In the rows, zero is written as 128.
Rows, each with its class:
[113  98 159 158 106 127 130  80 124 152 155 153 119 136 143 145  94 161
 103 113  95 117 128 114 174 138 110 130 121  79 121 100] | ZD
[100 107 142 151 120 117 137 129 132 127 153 129 136 136 114 144 125 155
 148 113 121 123 132 115 127 124  96 139 116 131 123 111] | ZD
[119 125 117 111 144 130 133 124 129 140 192 145 129 125 160 195 148 163
 123 137 114 127 129 134 125 131 142 127 143 105 134 128] | Cf
[ 75 123 101 124 101 128 174 175 123 140  86 143 107  96 127 131 144 175
 161 164 152 136 140 128  96 126 198 134 126 144 136 101] | Cf
[112 107 139 131 111 126 132 116 126 110 167 142 142 152 139 134 134 158
  74 135 108 113 129 112 159 121  91 127 118 105 133 142] | ZD
[106 114 120 136 110 131 127 147 135 129  57 135 133 124 123 154 127 163
 143 132 125 138 122 123 122 100 191 137 120 140 117 123] | Cf
[125 126 142 162 128 123 129 100 127 130 167 129 134 149 126 139  96 131
 127 109 107 113 132 111 136 124  87 131 114 122 124 118] | ZD
[154 142 122  84 134 123 128 150 126  90  95 131 127 101 137  96 148 108
 119 152 158 104 130 137 156 150  85 125 152 128 148 125] | RG
[ 83 116 124 150 107 132 137 162 136 131 111 145 124 117 127 172 118 180
 168 120 124 122 127 123 101 116 186 141 114 147 126 100] | Cf
[121 117 140 121 129 122 136 102 128 118 195 134 137 141 135 130 142 125
 111 122 115 116 140 124 143 137  77 123 125 120 132 143] | ZD
[105  98 159 180 113 128 125  80 131 133 164 152 130 144 138 193  75 162
 154  80  83 102 133 111 135 113 161 144 110 119 108 105] | ZD
[145 127 130 117 128 125 114 101 135 104 105 137 134 121 133 143 133 111
 169 112 125  99 130 131 144 119 151 137 115 145 130 134] | RG
[123 132 126 100 138 126 132 162 126 115 187 123 131 139 142 131 171 142
  59 148 131 125 124 126 128 129  74 123 155 108 148 149] | ZD
[174 115 134  67 135 125 106  87 115 126 113 146 130 136 166 141 152 123
  74 161 118 123 120 135 181 129 131 115 140  70 135 167] | RG
[121 132 125 120 137 129 144 155 127 118 168 129 139 126 126 136 145 150
 135 151 150 119 127 120 120 134  55 128 128 125 147 115] | ZD
[103 119 139 158 116 129 138 112 128 111 145 126 144 147 111 150 111 144
 137 113 120 125 131 110 120 115  99 140 109 155 125 114] | ZD
[110 121 117 143 134 133 137 139 131 106 188 125 134 145 119 144 125 147
 117 134 123 123 138 118 101 108 109 127 114 143 133 143] | ZD
[ 86  70 177 208  78 128 131  18 130 182 165 169 115 153 143 189  57 175
 145  54  55 122 137 107 171 117 205 145 122  83  91  89] | Gz
[160 153 106  86 160 125 121 139 119 112  87 119 141 112 117 137 154 115
 175 162 154 125 117 130 111 124  85 126 105 152 149 142] | Cc
[100 115 135 131 132 129 128 148 136 130 169 141 139 167 137 125 144 161
  84 130 119 129 125 112 131 133  64 118 119 114 140 141] | ZD
[ 97 105 128 107 105 119 131 144 123 140  51 140 130 114 129 123 149 173
 142 135 131 133 122 122 139 127 165 133 122 118 133 122] | Cf
[132 123 141 116 127 126 119 114 123 140  75 135 135 124 128 136 126 145
 145 139 127 137 116 116 150 123 121 133 118 115 122 125] | Cc
[116 148 101 122 154 126 135 170 134 128 129 130 143  84 119 156 143 148
 206 141 155 114 129 134  73 133 116 132 107 172 151 117] | Cf
[119 130 125 133 144 124 131 149 135 119 172 118 136 131 114 127 146 145
 138 124 138 137 130 124 107 129  83 129 122 147 132 126] | ZD
[115 123 126 135 130 135 122 114 127 156 105 142 136 134 123 146 110 161
 165 124 119 127 121 119 108 120 142 133  96 137 122 134] | Cf
[115 117 128 149 142 126 133 154 130 113 180 130 134 123 121 124 131 143
 132 130 129 121 131 129 118 134  61 124 111 130 139 134] | ZD
[115 124 126 113 133 123 140 124 126 107 228 137 124 137 145 139 140 142
  89 130 119 111 131 127 130 140  70 122 140 103 141 120] | ZD
[137 137 126 129 139 124 113 129 131 101  68 127 146 119 119 148 104 116
 195 111 137  94 120 119 124 123 120 148  87 179 130 114] | RG
[164 109 137  91 133 121  92  98 130 123   4 159 147 121 134 111 137 127
 170 135 128 102 107 121 176 125 125 138  91 126 137 154] | RG
[ 93 130 125 146 113 129 157 148 128 151 107 140 126  99 119 150 116 164
 182 134 138 131 136 132  97 129 180 135 122 151 126  91] | Cf
[124 120 138 109 114 131 136 152 128 126 102 139 121 111 146 112 147 135
  86 143 127 135 121 133 155 133 142 121 158  94 130 127] | Gz
[117 129 129 147 147 124 137 141 123 135 147 122 136 135 115 122 127 142
 137 132 128 131 125 117 107 134  81 127 107 141 132 130] | ZD
